Below is a small trained network, with its code and all its weights. Each question gives an input and a target symbol and asks what happens when units are switched off, that is, made to give their printed mean instead of their output.

import numpy as np


def w(rows, s, z=0):
    codes = np.array(rows[::2]) - 128.0
    scale = np.full(codes.shape[1], s)
    scale[-1] = z or s
    return codes * scale


def f(y):
    return np.maximum(y, 0)


def softmax(a):
    e = np.exp(a - a.max(-1, keepdims=True))
    return e / e.sum(-1, keepdims=True)


def log_softmax(a):
    a = a - a.max(-1, keepdims=True)
    return a - np.log(np.exp(a).sum(-1, keepdims=True))


def net(x, mask):
    ids = ['Φαγδεζηθμξψ'.index(c) for c in x.split()]
    T = len(ids)
    res = E[ids] + P[:T]
    u = 0
    for l in range(3):
        q, k, v = (res @ M[l].T for M in (Q, K, V))
        z = softmax(np.where(np.tri(T) > 0, q @ k.T / 3**0.5, -1e9)) @ v
        res = res + np.where(mask[u], z, O[l][:, -1]) @ O[l][:, :-1]
        u += 1
        y = f(res @ A[l][:, :-1].T + A[l][:, -1])
        res = res + np.where(mask[u : u + 8], y, B[l][:, -1]) @ B[l][:, :-1]
        u += 8
    return log_softmax(res[-1] @ U[:, :-1].T + U[:, -1])


Q, K, V, O, A, B = {}, {}, {}, {}, {}, {}
E = w([
[91,11,89],'Φ',
[118,239,130],'α',
[148,63,135],'γ',
[109,249,208],'δ',
[56,84,49],'ε',
[65,162,63],'ζ',
[218,162,187],'η',
[121,47,9],'θ',
[131,182,51],'μ',
[94,92,104],'ξ',
[28,125,114],'ψ',
],0.018)
P = w([
[42,113,205],'0',
[69,192,48],'1',
[243,116,72],'2',
[30,113,192],'3',
[127,169,126],'4',
[246,103,64],'5',
[30,108,193],'6',
[140,169,131],'7',
[248,99,65],'8',
[30,107,195],'9',
[152,174,134],'10',
[252,95,66],'11',
[29,108,198],'12',
[156,173,132],'13',
],0.011)
Q[0] = w([
[28,163,83],'0.h0',
[161,184,1],'0.h0',
[124,57,94],'0.h0',
],0.011)
K[0] = w([
[17,128,132],'0.h0',
[63,78,98],'0.h0',
[115,2,31],'0.h0',
],0.0069)
V[0] = w([
[56,173,4],'0.h0',
[82,177,161],'0.h0',
[70,91,181],'0.h0',
],0.0039)
O[0] = w([
[182,102,206,255],'0.h0',
[191,115,252,129],'0.h0',
[154,11,152,155],'0.h0',
],0.0035,0.0042)
A[0] = w([
[74,99,110,62],'0.n0',
[178,30,99,80],'0.n1',
[134,155,162,214],'0.n2',
[10,168,165,99],'0.n3',
[130,126,200,2],'0.n4',
[123,201,154,62],'0.n5',
[128,92,76,100],'0.n6',
[71,96,69,105],'0.n7',
],0.012,0.007)
B[0] = w([
[61,98,173,179],'0.n0',
[203,172,202,239],'0.n1',
[181,104,180,200],'0.n2',
[1,129,172,242],'0.n3',
[190,66,244,135],'0.n4',
[153,219,52,163],'0.n5',
[162,96,27,219],'0.n6',
[191,71,149,255],'0.n7',
],0.0085,0.006)
Q[1] = w([
[142,180,186],'1.h0',
[58,91,93],'1.h0',
[253,131,153],'1.h0',
],0.0064)
K[1] = w([
[58,254,92],'1.h0',
[85,80,201],'1.h0',
[156,132,45],'1.h0',
],0.0084)
V[1] = w([
[226,221,191],'1.h0',
[81,21,188],'1.h0',
[60,145,4],'1.h0',
],0.0046)
O[1] = w([
[47,97,104,6],'1.h0',
[2,100,42,240],'1.h0',
[52,102,111,138],'1.h0',
],0.0072,0.0025)
A[1] = w([
[174,118,191,67],'1.n0',
[91,207,93,159],'1.n1',
[176,147,132,121],'1.n2',
[210,159,89,106],'1.n3',
[144,161,93,116],'1.n4',
[123,144,151,2],'1.n5',
[170,130,33,77],'1.n6',
[152,253,73,108],'1.n7',
],0.015,0.0084)
B[1] = w([
[172,87,96,159],'1.n0',
[217,204,172,204],'1.n1',
[94,132,105,189],'1.n2',
[73,185,99,250],'1.n3',
[137,163,155,168],'1.n4',
[6,118,65,131],'1.n5',
[187,142,155,232],'1.n6',
[133,66,66,221],'1.n7',
],0.011,0.013)
Q[2] = w([
[96,77,192],'2.h0',
[162,1,240],'2.h0',
[96,51,129],'2.h0',
],0.0076)
K[2] = w([
[72,155,161],'2.h0',
[163,5,198],'2.h0',
[110,65,125],'2.h0',
],0.015)
V[2] = w([
[97,82,44],'2.h0',
[103,165,52],'2.h0',
[125,5,145],'2.h0',
],0.012)
O[2] = w([
[220,128,150,152],'2.h0',
[15,52,194,218],'2.h0',
[55,206,1,5],'2.h0',
],0.0064,0.02)
A[2] = w([
[133,57,158,188],'2.n0',
[93,172,114,190],'2.n1',
[121,64,136,147],'2.n2',
[112,6,35,15],'2.n3',
[197,211,154,6],'2.n4',
[70,74,77,39],'2.n5',
[163,204,100,108],'2.n6',
[30,172,166,17],'2.n7',
],0.012,0.014)
B[2] = w([
[102,139,88,255],'2.n0',
[46,129,158,158],'2.n1',
[146,163,100,191],'2.n2',
[139,80,237,153],'2.n3',
[144,181,145,138],'2.n4',
[212,97,63,145],'2.n5',
[174,116,173,140],'2.n6',
[247,182,97,154],'2.n7',
],0.015,0.021)
U = w([
[178,50,226,48],'Φ',
[170,169,192,9],'α',
[150,178,51,140],'γ',
[152,122,247,20],'δ',
[71,30,132,141],'ε',
[41,113,241,166],'ζ',
[109,125,1,215],'η',
[212,67,30,88],'θ',
[203,135,139,154],'μ',
[34,141,71,203],'ξ',
[101,194,135,178],'ψ',
],0.013)

Each question gives the input, a string of symbols that net reads in full, and the target symbol t.
The units are the heads (3 rows each of Q, K, V and O) and the neurons (one row each of A and B). Each row of codes is followed by its name. A weight is (code - 128) times the scale printed after its matrix; where a second scale follows, it is the last column's (O, A, B and U).
mask holds one flag per unit, layer by layer, with each layer's heads first. A switched-off unit (its flag False) gives its mean, the last column of its rows in O or B, instead of its output. The means were averaged over made-up inputs and are rounded, as every weight is.
A unit's drop is (log p(t) with every unit on - log p(t) with that unit switched off) / (log p(t) with every unit on - log p(t) with every unit switched off).
The circuit of an input: a set's keep is (log p(t) with only the set's units on - log p(t) with every unit switched off) / (log p(t) with every unit on - log p(t) with every unit switched off). Starting from the 12 units with the biggest drops (on a tie, the unit counted first), units are removed one at a time, each time the one whose removal leaves the highest keep (on an exact tie, the one counted first), for as long as the keep stays at least 0.8.
circuit, biggest first: the units of the circuit, biggest drop first
unit that matters most: the unit with the biggest drop
top k neurons: the k neurons with the biggest drops, biggest first
k most important neurons of layer l: the k neurons of layer l with the biggest drops, biggest first
input Φ μ μ ζ Φ μ θ α ψ μ ε, target ε: 3 most important neurons of layer 2 => 2.n3; 2.n7; 2.n5
input μ ε ε θ θ μ ξ ε μ θ μ δ Φ ζ, target ζ: circuit, biggest first => 2.n7; 2.h0
input μ ψ μ, target η: 3 most important neurons of layer 2 => 2.n3; 2.n7; 2.n6
input γ θ ψ θ Φ ψ μ μ θ μ ε, target ε: circuit, biggest first => 1.n1; 2.n7
input ε θ Φ η, target μ: circuit, biggest first => 2.h0; 2.n6
input ψ ψ μ, target η: top 4 neurons => 1.n1; 1.n7; 1.n3; 2.n3
input γ ε Φ δ μ δ ζ γ ε ξ Φ Φ η, target μ: top 2 neurons => 1.n0; 2.n6
input Φ μ ψ μ θ μ ζ, target ψ: top 3 neurons => 2.n7; 0.n3; 1.n1
input μ μ ψ α, target δ: circuit, biggest first => 1.n1; 0.n3; 2.h0; 2.n7
input μ ε ζ ε μ η ψ μ Φ μ, target ζ: unit that matters most => 1.n1
input μ δ μ μ μ θ μ Φ ζ θ μ μ α, target δ: circuit, biggest first => 1.n1; 0.n3; 2.n7; 2.h0
input ψ δ δ μ Φ ε Φ α Φ ψ μ γ ζ, target ψ: top 3 neurons => 2.n7; 1.n1; 1.n3
input Φ α δ, target θ: top 4 neurons => 1.n7; 1.n0; 0.n2; 1.n6
input Φ ε Φ Φ ξ, target ξ: unit that matters most => 1.n7
input μ δ μ δ ξ, target ξ: top 2 neurons => 1.n7; 1.n1
input Φ μ α μ γ, target γ: 3 most important neurons of layer 1 => 1.n7; 1.n1; 1.n3
input δ Φ μ Φ μ Φ Φ ψ μ ψ δ ξ θ γ, target γ: 3 most important neurons of layer 0 => 0.n6; 0.n5; 0.n7
input μ μ ξ η ζ ψ, target η: 3 most important neurons of layer 1 => 1.n7; 1.n1; 1.n3
input μ ψ α μ η, target θ: top 2 neurons => 1.n0; 1.n7
input θ δ ψ, target η: top 4 neurons => 1.n7; 1.n3; 1.n1; 2.n3
